Below is a small trained network, with its code and all its weights. Each question gives an input and a class and asks what happens when units are switched off, that is, made to give their printed mean instead of their output.

import numpy as np


def w(rows, s, z=0):
    codes = np.array(rows[::2]) - 128.0
    scale = np.full(codes.shape[1], s)
    scale[-1] = z or s
    return codes * scale


def f(y):
    return y / 2 * (1 + np.tanh(0.7978845608 * (y + 0.044715 * y**3)))


def log_softmax(a):
    a = a - a.max(-1, keepdims=True)
    return a - np.log(np.exp(a).sum(-1, keepdims=True))


def net(x, mask):
    res = np.array(x, float).reshape(1, 5) / 4 @ E
    y = f(res @ A[0][:, :-1].T + A[0][:, -1])
    res = res + np.where(mask, y, B[0][:, -1]) @ B[0][:, :-1]
    return log_softmax(res[-1] @ U[:, :-1].T + U[:, -1])


A, B = {}, {}
E = w([
[213,117,78,84,89,169,152,122,181,134,134,132],'x0',
[81,119,125,119,101,213,191,14,129,106,171,116],'x1',
[98,187,111,126,107,167,149,140,169,207,164,146],'x2',
[132,76,129,145,112,173,165,170,156,133,74,127],'x3',
[89,163,128,137,110,129,139,210,110,60,129,1],'x4',
],0.013)
A[0] = w([
[93,173,155,178,158,64,37,114,78,144,141,183,140],'n1',
[164,218,89,87,111,142,153,137,147,134,240,99,233],'n2',
[94,53,184,141,139,143,113,90,107,110,127,75,163],'n3',
[88,135,151,140,157,119,141,82,103,81,138,129,159],'n4',
[140,105,76,163,126,110,105,169,143,185,50,178,194],'n5',
[159,1,105,136,138,106,129,156,88,128,11,108,227],'n6',
[122,232,113,138,74,98,141,113,109,96,146,107,253],'n7',
],0.0084,0.005)
B[0] = w([
[78,91,185,71,150,110,56,181,75,141,205,161,254],'n1',
[172,155,40,113,189,137,115,67,156,218,165,48,225],'n2',
[124,69,111,199,83,95,217,64,93,119,70,220,189],'n3',
[66,94,112,208,145,94,172,106,101,122,144,155,185],'n4',
[160,157,137,132,116,118,33,177,201,77,94,171,230],'n5',
[233,137,124,122,125,145,176,189,143,2,158,117,247],'n6',
[90,199,99,168,167,116,142,115,68,190,111,56,205],'n7',
],0.01,0.011)
U = w([
[115,57,208,107,182,110,125,108,97,81,145,177,3],'0',
[199,30,86,156,62,176,223,134,99,43,130,108,159],'1',
[85,135,178,70,146,104,78,150,58,188,163,152,125],'2',
[175,202,80,140,161,87,98,179,104,119,91,14,132],'3',
[76,171,45,140,147,245,157,28,165,177,207,99,115],'4',
[176,91,122,97,103,185,93,60,218,162,92,208,214],'5',
[156,182,174,198,129,124,124,203,221,80,77,184,127],'6',
[30,137,110,254,106,112,204,54,63,103,68,153,159],'7',
],0.0079,0.0017)

Each question gives the input, the list of numbers given to net, and the class t.
The units are the neurons (one row each of A and B). Each row of codes is followed by its name. A weight is (code - 128) times the scale printed after its matrix; where a second scale follows, it is the last column's (A, B and U).
mask holds one flag per neuron, in row order. A switched-off neuron (its flag False) gives its mean, the last column of its row in B, instead of its output. The means were averaged over made-up inputs and are rounded, as every weight is.
A unit's drop is (log p(t) with every unit on - log p(t) with that unit switched off) / (log p(t) with every unit on - log p(t) with every unit switched off).
The circuit of an input: a set's keep is (log p(t) with only the set's units on - log p(t) with every unit switched off) / (log p(t) with every unit on - log p(t) with every unit switched off). Starting from all 7 units, units are removed one at a time, each time the one whose removal leaves the highest keep (on an exact tie, the one counted first), for as long as the keep stays at least 0.8.
circuit, biggest first: the units of the circuit, biggest drop first
top k neurons: the k neurons with the biggest drops, biggest first
drop when u is switched off: that unit's drop, to one decimal
input [-5,5,-6,-1,-6], class 7: circuit, biggest first -> n3
input [-7,2,5,8,-3], class 6: top 4 neurons -> n7; n2; n5; n4
input [3,-2,-1,-7,-5], class 2: circuit, biggest first -> n1; n6
input [3,-8,-7,-1,4], class 6: circuit, biggest first -> n2; n5
input [-3,2,-3,2,-4], class 1: circuit, biggest first -> n7; n6; n1
input [5,7,0,4,2], class 4: top 2 neurons -> n6; n2
input [-6,-5,-5,-5,1], class 2: top 2 neurons -> n1; n7
input [3,4,-2,-1,1], class 4: top 2 neurons -> n6; n2
input [4,5,-7,-8,8], class 7: top 2 neurons -> n3; n4
input [6,-3,7,1,0], class 4: top 2 neurons -> n2; n6
input [-1,-1,1,7,5], class 1: top 2 neurons -> n6; n5
input [3,-2,7,2,5], class 4: drop when n5 is switched off -> 0.1
input [-5,-7,-7,4,-2], class 6: drop when n6 is switched off -> 0.3
input [4,3,-3,8,-8], class 1: circuit, biggest first -> n6
input [4,8,-6,-5,3], class 7: drop when n4 is switched off -> 0.3
